Small tables with named rows and columns. After each table, cells are looked up by row and column.

sura:
fields: demodo, ped, fup, seg, fime, ven, defir
divav: [70, 199, 105, 76, 110, 112, 137]
nugune: [123, 214, 163, 47, 94, 59, 147]
kelu: [111, 156, 113, 205, 204, 147, 97]
nezo: [115, 71, 83, 95, 108, 102, 100]
mer: [107, 196, 156, 175, 60, 111, 169]
teb: [94, 243, 68, 160, 118, 166, 144]
rumon: [125, 62, 118, 87, 81, 126, 107]
ruve: [120, 76, 154, 97, 98, 196, 63]
vive: [116, 83, 128, 120, 133, 97, 103]
nikelis: [97, 22, 115, 92, 137, 127, 105]
zulita: [123, 225, 131, 55, 132, 122, 124]
getas: [70, 210, 105, 195, 135, 193, 111]

fime of kelu: 204
fup of kelu: 113
ven of zulita: 122
fime of ruve: 98
fup of mer: 156
ped of rumon: 62
demodo of nugune: 123
defir of divav: 137
ped of ruve: 76

sunovap:
	rugidon	sivezes	sol
pubo	27	185	214
kogepot	156	174	116
tep	128	180	155
pob	95	209	88
buketaf	101	200	152
gopupe	185	87	242
tek	222	176	194
bak	95	148	102
nane	84	192	135

What is the sol of pob in sunovap?
88
What is the sivezes of kogepot in sunovap?
174
What is the sol of kogepot in sunovap?
116
What is the sol of nane in sunovap?
135
What is the rugidon of tek in sunovap?
222
What is the rugidon of pob in sunovap?
95
What is the rugidon of bak in sunovap?
95
What is the sol of tep in sunovap?
155
What is the sivezes of tep in sunovap?
180
What is the sivezes of buketaf in sunovap?
200
What is the rugidon of pubo in sunovap?
27
What is the sivezes of bak in sunovap?
148
What is the sivezes of tek in sunovap?
176
What is the rugidon of tep in sunovap?
128
What is the sol of gopupe in sunovap?
242
What is the sol of tek in sunovap?
194
What is the sivezes of pob in sunovap?
209
What is the rugidon of nane in sunovap?
84
What is the sol of bak in sunovap?
102
What is the sol of pubo in sunovap?
214

napage =
columns: nidora, rem, pobifip, boma, deged
famog: [148, 87, 101, 152, 118]
gulez: [131, 81, 240, 124, 133]
lutu: [183, 83, 135, 188, 118]
bisifi: [96, 97, 85, 90, 116]
nuf: [133, 108, 84, 120, 104]
ziv: [97, 108, 97, 108, 122]
madefe: [85, 128, 106, 87, 115]
goder: [125, 110, 124, 129, 114]
sos: [172, 50, 130, 156, 124]

bisifi, pobifip: 85
gulez, nidora: 131
lutu, nidora: 183
madefe, rem: 128
famog, pobifip: 101
madefe, deged: 115
ziv, nidora: 97
nuf, boma: 120
sos, rem: 50

fav:
	kud	tero	fonuna
nemug	66	70	60
gori	71	59	59
pamodu	60	39	67
rogur	63	60	60
rir	76	48	66
vip	43	80	51
fitaki	71	72	57
sogimi	14	80	66
zized	97	55	63

tero of rogur = 60
tero of sogimi = 80
tero of zized = 55
kud of rir = 76
fonuna of vip = 51
fonuna of nemug = 60
kud of sogimi = 14
fonuna of zized = 63
tero of pamodu = 39
kud of fitaki = 71
kud of pamodu = 60
tero of fitaki = 72
fonuna of sogimi = 66
tero of gori = 59
tero of nemug = 70

gabadim =
cols = puven, kiseres
miku: [-12, 13]
gonobef: [3, 46]
regufog: [-67, -50]
ziz: [37, -65]
giko: [-45, 58]
ros: [1, 88]
sikoreg: [24, 22]

giko, kiseres -> 58
ros, kiseres -> 88
regufog, puven -> -67
ros, puven -> 1
gonobef, kiseres -> 46
miku, kiseres -> 13
sikoreg, puven -> 24
ziz, puven -> 37
regufog, kiseres -> -50
ziz, kiseres -> -65
sikoreg, kiseres -> 22
giko, puven -> -45
gonobef, puven -> 3
miku, puven -> -12

semap.csv
,fel,kepila,por
lofad,-34.8,41.9,1.8
mubamis,25.4,5.2,-86.3
remosob,52.8,14.5,-4.6
moke,-4.5,-10.9,32.8
lan,-2.2,15.8,-45.5
fevunu,-15.7,-88.5,29.8
paf,14.5,4.4,-87.9
bemur,-18.2,-46.1,35.5
supitu,-79.0,-4.6,46.4
punu,-85.3,-8.3,-38.9
linalu,-1.3,-80.6,18.5
mig,-32.6,-91.6,25.3

por of lan = -45.5
por of paf = -87.9
fel of bemur = -18.2
por of moke = 32.8
kepila of mubamis = 5.2
fel of punu = -85.3
fel of paf = 14.5
fel of remosob = 52.8
kepila of linalu = -80.6

